Below are the code and all the weights of a small trained network. Each question names an input and a target symbol and asks about switching units off, where a switched-off unit gives its printed mean instead of its output.

import numpy as np


def w(rows, s, z=0):
    codes = np.array(rows[::2]) - 128.0
    scale = np.full(codes.shape[1], s)
    scale[-1] = z or s
    return codes * scale


def f(y):
    return y / 2 * (1 + np.tanh(0.7978845608 * (y + 0.044715 * y**3)))


def softmax(a):
    e = np.exp(a - a.max(-1, keepdims=True))
    return e / e.sum(-1, keepdims=True)


def log_softmax(a):
    a = a - a.max(-1, keepdims=True)
    return a - np.log(np.exp(a).sum(-1, keepdims=True))


def net(x, mask):
    ids = ['ΓΞΩδεζθμ'.index(c) for c in x.split()]
    T = len(ids)
    res = E[ids] + P[:T]
    r = res
    for j in range(3):
        rows = slice(2 * j, 2 * j + 2)
        q, k, v = (r @ M[0][rows].T for M in (Q, K, V))
        z = softmax(np.where(np.tri(T) > 0, q @ k.T / 2**0.5, -1e9)) @ v
        o = O[0][rows]
        res = res + np.where(mask[j], z, o[:, -1]) @ o[:, :-1]
    y = f(res @ A[0][:, :-1].T + A[0][:, -1])
    res = res + np.where(mask[3:27], y, B[0][:, -1]) @ B[0][:, :-1]
    return log_softmax(res[-1] @ U[:, :-1].T + U[:, -1])


Q, K, V, O, A, B = {}, {}, {}, {}, {}, {}
E = w([
[50,196,82,145,134,5],'Γ',
[105,226,122,124,154,91],'Ξ',
[58,146,90,138,188,21],'Ω',
[111,224,53,112,43,49],'δ',
[170,225,149,88,167,188],'ε',
[118,126,86,127,120,50],'ζ',
[125,182,156,43,240,243],'θ',
[102,75,107,90,221,128],'μ',
],0.013)
P = w([
[108,158,183,108,148,11],'0',
[161,164,124,190,208,115],'1',
[189,111,143,32,151,83],'2',
[12,133,252,120,134,89],'3',
[128,142,109,171,150,176],'4',
[138,74,162,40,111,140],'5',
[31,92,227,115,119,149],'6',
[102,155,82,162,134,200],'7',
],0.017)
Q[0] = w([
[148,204,139,33,108,85],'h1',
[142,175,153,106,179,174],'h1',
[105,155,153,225,134,157],'h2',
[11,173,219,99,128,144],'h2',
[201,109,84,1,139,109],'h3',
[27,140,203,84,139,109],'h3',
],0.013)
K[0] = w([
[78,155,203,85,66,111],'h1',
[112,169,169,68,178,165],'h1',
[175,147,31,126,122,165],'h2',
[110,58,109,147,89,193],'h2',
[85,164,249,110,152,73],'h3',
[88,60,142,131,98,200],'h3',
],0.014)
V[0] = w([
[91,159,59,158,230,159],'h1',
[72,131,54,117,50,197],'h1',
[165,50,46,100,71,111],'h2',
[165,254,130,66,49,207],'h2',
[212,128,203,137,79,224],'h3',
[125,6,108,109,242,206],'h3',
],0.0077)
O[0] = w([
[196,152,134,203,162,139,150],'h1',
[70,133,175,168,83,121,28],'h1',
[38,87,147,90,103,155,13],'h2',
[219,255,208,160,54,162,128],'h2',
[160,181,151,56,88,69,1],'h3',
[108,193,69,79,231,122,38],'h3',
],0.0097,0.009)
A[0] = w([
[96,36,204,72,60,127,148],'n1',
[142,75,101,88,134,211,135],'n2',
[78,90,150,6,154,100,178],'n3',
[116,149,134,149,70,187,115],'n4',
[165,104,209,97,82,76,241],'n5',
[183,155,132,162,188,165,86],'n6',
[87,113,236,145,126,189,87],'n7',
[140,179,135,170,74,144,102],'n8',
[130,60,114,157,106,119,131],'n9',
[176,179,119,160,119,144,84],'n10',
[102,131,137,63,116,96,251],'n11',
[144,117,79,74,173,52,120],'n12',
[93,157,139,116,133,148,130],'n13',
[116,100,103,193,139,175,64],'n14',
[134,145,66,175,99,141,187],'n15',
[159,136,194,31,130,60,101],'n16',
[82,125,115,72,83,95,167],'n17',
[50,82,99,143,61,126,167],'n18',
[128,91,177,152,175,94,160],'n19',
[94,71,210,113,31,184,2],'n20',
[131,94,171,211,71,181,134],'n21',
[184,95,100,188,128,184,173],'n22',
[103,146,124,22,175,98,36],'n23',
[177,169,151,154,118,116,102],'n24',
],0.011,0.0065)
B[0] = w([
[215,45,120,198,153,53,185],'n1',
[88,158,134,152,128,127,163],'n2',
[147,85,130,92,181,173,187],'n3',
[117,170,142,130,183,141,170],'n4',
[141,178,173,148,141,214,192],'n5',
[137,114,121,118,69,107,235],'n6',
[156,109,111,169,108,49,159],'n7',
[130,99,112,98,185,107,188],'n8',
[103,204,128,113,132,123,186],'n9',
[67,93,101,124,130,117,202],'n10',
[154,85,127,165,153,151,162],'n11',
[145,150,158,110,95,173,202],'n12',
[98,89,79,120,116,109,140],'n13',
[148,117,160,57,79,89,179],'n14',
[128,121,151,114,195,120,191],'n15',
[106,86,162,72,126,79,163],'n16',
[170,132,149,132,119,127,149],'n17',
[93,143,153,122,164,145,182],'n18',
[120,143,104,104,74,151,187],'n19',
[2,92,102,80,4,176,176],'n20',
[162,121,100,147,75,108,225],'n21',
[53,173,136,163,174,85,252],'n22',
[216,174,47,136,70,122,178],'n23',
[87,95,141,106,116,143,197],'n24',
],0.0092,0.015)
U = w([
[127,102,70,155,150,9,87],'Γ',
[145,208,169,217,170,176,253],'Ξ',
[20,128,146,98,124,167,110],'Ω',
[135,82,134,150,87,133,134],'δ',
[116,101,254,95,143,136,124],'ε',
[153,17,183,140,187,109,105],'ζ',
[155,135,118,59,70,54,105],'θ',
[122,72,64,110,118,141,91],'μ',
],0.0077,0.0054)

Each question gives the input, a string of symbols that net reads in full, and the target symbol t.
The units are the heads (2 rows each of Q, K, V and O) and the neurons (one row each of A and B). Each row of codes is followed by its name. A weight is (code - 128) times the scale printed after its matrix; where a second scale follows, it is the last column's (O, A, B and U).
mask holds one flag per unit, heads first, then neurons. A switched-off unit (its flag False) gives its mean, the last column of its rows in O or B, instead of its output. The means were averaged over made-up inputs and are rounded, as every weight is.
A unit's drop is (log p(t) with every unit on - log p(t) with that unit switched off) / (log p(t) with every unit on - log p(t) with every unit switched off).
unit that matters most: the unit with the biggest drop
k most important neurons: the k neurons with the biggest drops, biggest first
heads that matter: for each layer, one digit per head in row order, 1 if its drop is at least 0.15 and else 0, layers parted by /
input Ω Ξ Γ, target Ω: heads that matter	011
input δ θ ε θ δ μ, target θ: heads that matter	011
input Ξ Ξ δ, target Ξ: heads that matter	001
input θ μ Ξ δ, target μ: 2 most important neurons	[n23; n3]
input Ω δ Ω, target Ω: heads that matter	011
input ζ ε μ δ ζ Ω, target δ: unit that matters most	h3
input θ ε ε, target θ: heads that matter	001
input θ θ ε μ δ θ, target μ: heads that matter	011
input ε Γ Ξ, target ε: heads that matter	001
input Ω θ δ Γ ζ Ξ, target Γ: heads that matter	011
input Ξ Ξ Ξ δ ε Ξ, target δ: 2 most important neurons	[n20; n1]
input θ Ξ δ ζ, target ζ: heads that matter	110
input θ ζ δ δ μ, target Γ: 2 most important neurons	[n5; n12]
input θ δ Γ ε Γ Γ, target ε: unit that matters most	h3
input θ δ μ ε θ Γ, target ε: heads that matter	011
input Ξ θ δ ζ Γ δ Γ, target δ: 3 most important neurons	[n20; n1; n7]
input δ μ δ δ δ δ ε Ξ, target Γ: heads that matter	000
input Γ Γ μ δ Ξ ζ Ξ, target ζ: heads that matter	010
input Ξ Γ μ δ θ θ ζ, target θ: 2 most important neurons	[n23; n16]
input θ δ δ ε δ, target Ω: 2 most important neurons	[n20; n1]
input Γ Ξ θ θ θ, target Ω: unit that matters most	n10
input μ δ Ξ δ δ δ, target δ: 4 most important neurons	[n1; n20; n21; n5]
input Ξ δ ε δ μ, target Γ: 3 most important neurons	[n5; n22; n12]
